Below are the code and all the weights of a small trained network. Each question names an input and a class and asks about switching units off, where a switched-off unit gives its printed mean instead of its output.

import numpy as np


def w(rows, s, z=0):
    codes = np.array(rows[::2]) - 128.0
    scale = np.full(codes.shape[1], s)
    scale[-1] = z or s
    return codes * scale


def f(y):
    return np.maximum(y, 0)


def log_softmax(a):
    a = a - a.max(-1, keepdims=True)
    return a - np.log(np.exp(a).sum(-1, keepdims=True))


def net(x, mask):
    res = np.array(x, float).reshape(1, 6) / 4 @ E
    y = f(res @ A[0][:, :-1].T + A[0][:, -1])
    res = res + np.where(mask, y, B[0][:, -1]) @ B[0][:, :-1]
    return log_softmax(res[-1] @ U[:, :-1].T + U[:, -1])


A, B = {}, {}
E = w([
[206,116,73,133,173,131,94,49,36,163],'x0',
[125,122,110,122,126,121,134,129,123,128],'x1',
[134,88,98,133,128,110,129,163,70,148],'x2',
[132,149,114,116,119,111,152,114,151,127],'x3',
[88,246,131,95,142,135,148,157,50,129],'x4',
[185,98,116,99,165,211,201,163,144,111],'x5',
],0.013)
A[0] = w([
[69,132,133,183,97,130,205,234,184,108,98],'neuron 0',
[194,141,73,139,201,142,110,4,85,165,74],'neuron 1',
[131,126,104,139,175,159,82,127,104,188,65],'neuron 2',
[87,221,111,94,166,108,181,136,61,142,39],'neuron 3',
[70,111,173,88,113,122,106,226,170,109,96],'neuron 4',
[148,55,119,200,143,79,115,105,186,170,40],'neuron 5',
[111,104,114,112,162,194,175,133,140,148,142],'neuron 6',
[69,148,151,168,70,27,57,71,116,169,197],'neuron 7',
[154,127,62,90,178,223,167,161,162,119,162],'neuron 8',
[119,175,141,99,162,151,98,149,124,191,42],'neuron 9',
[126,105,130,88,105,102,132,152,119,176,51],'neuron 10',
[137,56,145,153,110,88,157,130,172,132,7],'neuron 11',
[102,188,125,130,127,137,141,151,85,124,35],'neuron 12',
[65,157,94,187,109,63,112,59,142,197,209],'neuron 13',
[210,52,98,165,144,112,91,158,202,96,39],'neuron 14',
[70,153,122,174,129,55,48,121,112,98,148],'neuron 15',
[199,158,106,153,193,188,131,1,77,153,85],'neuron 16',
[140,129,135,140,169,213,174,136,120,136,134],'neuron 17',
[116,189,131,115,110,124,141,117,82,107,52],'neuron 18',
[180,121,138,126,179,175,222,143,130,137,173],'neuron 19',
[119,206,135,104,164,139,129,205,79,74,41],'neuron 20',
[125,123,137,108,151,176,87,96,101,176,49],'neuron 21',
[127,162,89,124,136,137,117,147,143,161,38],'neuron 22',
[160,31,123,143,66,94,113,83,198,137,41],'neuron 23',
],0.0097,0.0018)
B[0] = w([
[128,162,74,207,108,69,196,145,138,136,238],'neuron 0',
[107,195,109,172,98,65,254,149,140,200,253],'neuron 1',
[117,179,124,143,93,142,143,127,172,126,171],'neuron 2',
[108,175,140,96,178,175,89,108,154,168,225],'neuron 3',
[86,140,73,226,84,95,201,150,184,163,217],'neuron 4',
[106,156,148,86,151,164,86,99,144,183,213],'neuron 5',
[118,116,181,104,86,111,111,143,99,62,184],'neuron 6',
[234,44,150,99,99,138,121,197,75,75,255],'neuron 7',
[170,89,208,96,83,140,112,187,79,46,223],'neuron 8',
[128,168,112,82,128,134,98,104,173,126,163],'neuron 9',
[81,92,132,133,125,158,142,80,139,78,140],'neuron 10',
[105,128,123,134,171,156,107,51,131,158,192],'neuron 11',
[108,144,125,113,152,139,73,77,151,153,183],'neuron 12',
[189,48,179,109,90,147,124,107,89,74,221],'neuron 13',
[117,194,112,108,160,190,85,83,170,140,223],'neuron 14',
[171,97,173,120,109,146,124,161,101,68,214],'neuron 15',
[86,126,143,198,96,74,176,133,191,157,244],'neuron 16',
[167,66,162,109,83,135,91,123,122,122,192],'neuron 17',
[119,103,118,129,187,126,103,80,120,121,181],'neuron 18',
[167,77,175,93,64,172,78,145,51,26,215],'neuron 19',
[84,189,118,87,197,152,72,60,146,147,208],'neuron 20',
[88,133,130,138,117,106,127,152,174,128,162],'neuron 21',
[120,157,118,127,146,135,118,111,96,122,140],'neuron 22',
[106,164,79,74,176,146,71,67,139,159,234],'neuron 23',
],0.008,0.014)
U = w([
[209,77,179,83,65,126,98,177,68,43,212],'0',
[106,146,82,226,91,64,189,166,136,164,156],'1',
[114,156,104,39,250,157,54,115,139,158,2],'2',
],0.013,0.0012)

Each question gives the input, the list of numbers given to net, and the class t.
The units are the neurons (one row each of A and B). Each row of codes is followed by its name. A weight is (code - 128) times the scale printed after its matrix; where a second scale follows, it is the last column's (A, B and U).
mask holds one flag per neuron, in row order. A switched-off neuron (its flag False) gives its mean, the last column of its row in B, instead of its output. The means were averaged over made-up inputs and are rounded, as every weight is.
A unit's drop is (log p(t) with every unit on - log p(t) with that unit switched off) / (log p(t) with every unit on - log p(t) with every unit switched off).
The circuit of an input: a set's keep is (log p(t) with only the set's units on - log p(t) with every unit switched off) / (log p(t) with every unit on - log p(t) with every unit switched off). Starting from the 12 units with the biggest drops (on a tie, the unit counted first), units are removed one at a time, each time the one whose removal leaves the highest keep (on an exact tie, the one counted first), for as long as the keep stays at least 0.8.
units of the circuit, in order: the units of the circuit, biggest drop first
most important unit: the unit with the biggest drop
top k neurons: the k neurons with the biggest drops, biggest first
drop when u is switched off: that unit's drop, to one decimal
input [7,4,-2,-4,6,-4], class 1: units of the circuit, in order -> [neuron 1]
input [5,-2,8,2,0,-4], class 1: top 3 neurons -> [neuron 1; neuron 19; neuron 8]
input [0,-5,4,0,6,-5], class 2: top 4 neurons -> [neuron 3; neuron 20; neuron 8; neuron 19]
input [-4,0,-3,-1,6,1], class 2: top 2 neurons -> [neuron 20; neuron 1]
input [-3,-8,-7,7,7,-6], class 2: top 3 neurons -> [neuron 3; neuron 20; neuron 8]
input [3,4,-7,1,6,6], class 0: top 2 neurons -> [neuron 8; neuron 19]
input [-4,1,5,7,8,-8], class 0: top 2 neurons -> [neuron 7; neuron 15]
input [7,5,6,1,-4,-6], class 1: top 2 neurons -> [neuron 1; neuron 16]
input [-5,-7,-7,-6,-3,-4], class 1: top 4 neurons -> [neuron 4; neuron 19; neuron 8; neuron 0]
input [0,4,-1,-7,-5,-4], class 2: top 3 neurons -> [neuron 23; neuron 8; neuron 19]
input [-8,8,-4,-5,8,-1], class 1: top 3 neurons -> [neuron 4; neuron 0; neuron 23]
input [7,0,-6,2,5,7], class 0: top 2 neurons -> [neuron 19; neuron 8]
input [-7,3,6,3,0,-7], class 0: top 3 neurons -> [neuron 7; neuron 1; neuron 15]
input [3,1,7,7,-7,6], class 2: most important unit -> neuron 14
input [4,-8,7,7,-6,4], class 2: drop when neuron 14 is switched off -> 0.1
input [7,6,-2,6,-1,5], class 1: drop when neuron 1 is switched off -> 1.4
input [6,-7,-1,6,-6,5], class 1: drop when neuron 4 is switched off -> 0.0
